Below are the code and all the weights of a small trained network. Each question names an input and a class and asks about switching units off, where a switched-off unit gives its printed mean instead of its output.

import numpy as np


def w(rows, s, z=0):
    codes = np.array(rows[::2]) - 128.0
    scale = np.full(codes.shape[1], s)
    scale[-1] = z or s
    return codes * scale


def norm(h):
    return h / np.sqrt((h * h).mean(-1, keepdims=True) + 1e-5)


def f(y):
    return np.maximum(y, 0)


def log_softmax(a):
    a = a - a.max(-1, keepdims=True)
    return a - np.log(np.exp(a).sum(-1, keepdims=True))


def net(x, mask):
    res = np.array(x, float).reshape(1, 8) / 4 @ E
    u = 0
    for l in range(3):
        y = f(norm(res) @ A[l][:, :-1].T + A[l][:, -1])
        res = res + np.where(mask[u : u + 8], y, B[l][:, -1]) @ B[l][:, :-1]
        u += 8
    return log_softmax(norm(res)[-1] @ U[:, :-1].T + U[:, -1])


A, B = {}, {}
E = w([
[119,128,139],'x0',
[142,131,118],'x1',
[126,133,129],'x2',
[190,177,208],'x3',
[65,159,165],'x4',
[135,117,131],'x5',
[85,2,183],'x6',
[128,128,129],'x7',
],0.0015)
A[0] = w([
[112,142,183,93],'0.n1',
[55,70,197,140],'0.n2',
[87,156,161,78],'0.n3',
[70,213,152,250],'0.n4',
[180,182,186,113],'0.n5',
[156,28,168,156],'0.n6',
[162,179,254,80],'0.n7',
[123,145,193,173],'0.n8',
],0.0046,0.0021)
B[0] = w([
[134,82,98,157],'0.n1',
[185,225,140,229],'0.n2',
[89,99,128,147],'0.n3',
[234,112,131,252],'0.n4',
[168,96,124,209],'0.n5',
[165,223,171,232],'0.n6',
[188,5,57,223],'0.n7',
[131,136,39,198],'0.n8',
],0.003,0.0027)
A[1] = w([
[173,85,113,102],'1.n1',
[124,197,96,189],'1.n2',
[49,106,127,134],'1.n3',
[242,114,122,231],'1.n4',
[125,49,212,254],'1.n5',
[252,138,94,187],'1.n6',
[61,205,170,142],'1.n7',
[46,127,64,134],'1.n8',
],0.0043,0.0009)
B[1] = w([
[83,115,129,165],'1.n1',
[176,88,193,158],'1.n2',
[196,155,71,136],'1.n3',
[54,138,157,244],'1.n4',
[211,252,77,156],'1.n5',
[20,135,161,254],'1.n6',
[67,112,156,143],'1.n7',
[158,46,95,142],'1.n8',
],0.0031,0.0053)
A[2] = w([
[117,121,77,201],'2.n1',
[237,110,205,6],'2.n2',
[91,233,122,101],'2.n3',
[228,73,63,152],'2.n4',
[40,115,131,121],'2.n5',
[229,93,104,134],'2.n6',
[219,98,71,78],'2.n7',
[115,161,252,253],'2.n8',
],0.0029,0.0011)
B[2] = w([
[218,99,255,146],'2.n1',
[168,61,74,146],'2.n2',
[80,185,208,186],'2.n3',
[183,127,241,147],'2.n4',
[71,38,205,168],'2.n5',
[152,19,120,140],'2.n6',
[148,108,147,138],'2.n7',
[115,62,10,254],'2.n8',
],0.0023,0.0035)
U = w([
[97,124,150,238],'0',
[149,228,152,215],'1',
[60,114,139,106],'2',
[105,124,135,132],'3',
[254,81,54,120],'4',
[110,155,122,117],'5',
[80,134,133,4],'6',
[108,146,123,4],'7',
],0.0059,0.0025)

Each question gives the input, the list of numbers given to net, and the class t.
The units are the neurons (one row each of A and B). Each row of codes is followed by its name. A weight is (code - 128) times the scale printed after its matrix; where a second scale follows, it is the last column's (A, B and U).
mask holds one flag per neuron, layer by layer. A switched-off neuron (its flag False) gives its mean, the last column of its row in B, instead of its output. The means were averaged over made-up inputs and are rounded, as every weight is.
A unit's drop is (log p(t) with every unit on - log p(t) with that unit switched off) / (log p(t) with every unit on - log p(t) with every unit switched off).
The circuit of an input: a set's keep is (log p(t) with only the set's units on - log p(t) with every unit switched off) / (log p(t) with every unit on - log p(t) with every unit switched off). Starting from the 12 units with the biggest drops (on a tie, the unit counted first), units are removed one at a time, each time the one whose removal leaves the highest keep (on an exact tie, the one counted first), for as long as the keep stays at least 0.8.
circuit, biggest first: the units of the circuit, biggest drop first
unit that matters most: the unit with the biggest drop
k most important neurons of layer l: the k neurons of layer l with the biggest drops, biggest first
drop of u: that unit's drop, to one decimal
input [3,-5,1,6,3,-3,3,6], class 4: circuit, biggest first : (0.n7 1.n5)
input [6,-7,3,6,-5,7,8,4], class 1: unit that matters most : 0.n6
input [-1,-8,1,8,0,0,5,7], class 4: circuit, biggest first : (0.n7 1.n5 2.n2)
input [-7,-8,-4,-8,2,1,5,-3], class 4: circuit, biggest first : (1.n6 1.n4 1.n3 1.n5)
input [-1,0,3,4,-7,0,-5,6], class 2: 3 most important neurons of layer 1 : (1.n6 1.n5 1.n4)
input [-1,-4,-4,8,0,0,6,6], class 4: 2 most important neurons of layer 0 : (0.n7 0.n1)
input [-1,6,1,0,-8,0,-5,-3], class 2: 4 most important neurons of layer 0 : (0.n2 0.n6 0.n8 0.n4)
input [1,-8,-2,0,1,-6,8,-1], class 1: 3 most important neurons of layer 1 : (1.n5 1.n6 1.n4)
input [4,2,2,7,2,5,-5,2], class 4: 2 most important neurons of layer 0 : (0.n7 0.n4)
input [0,-1,-1,-2,-6,-3,7,5], class 1: 2 most important neurons of layer 0 : (0.n7 0.n8)
input [6,1,4,-3,-2,3,8,8], class 1: drop of 0.n6 : 0.2
input [-8,-2,-4,-1,-8,3,-5,4], class 2: drop of 1.n5 : 0.2
input [6,2,-4,-3,-5,-4,7,-4], class 1: drop of 0.n5 : 0.1
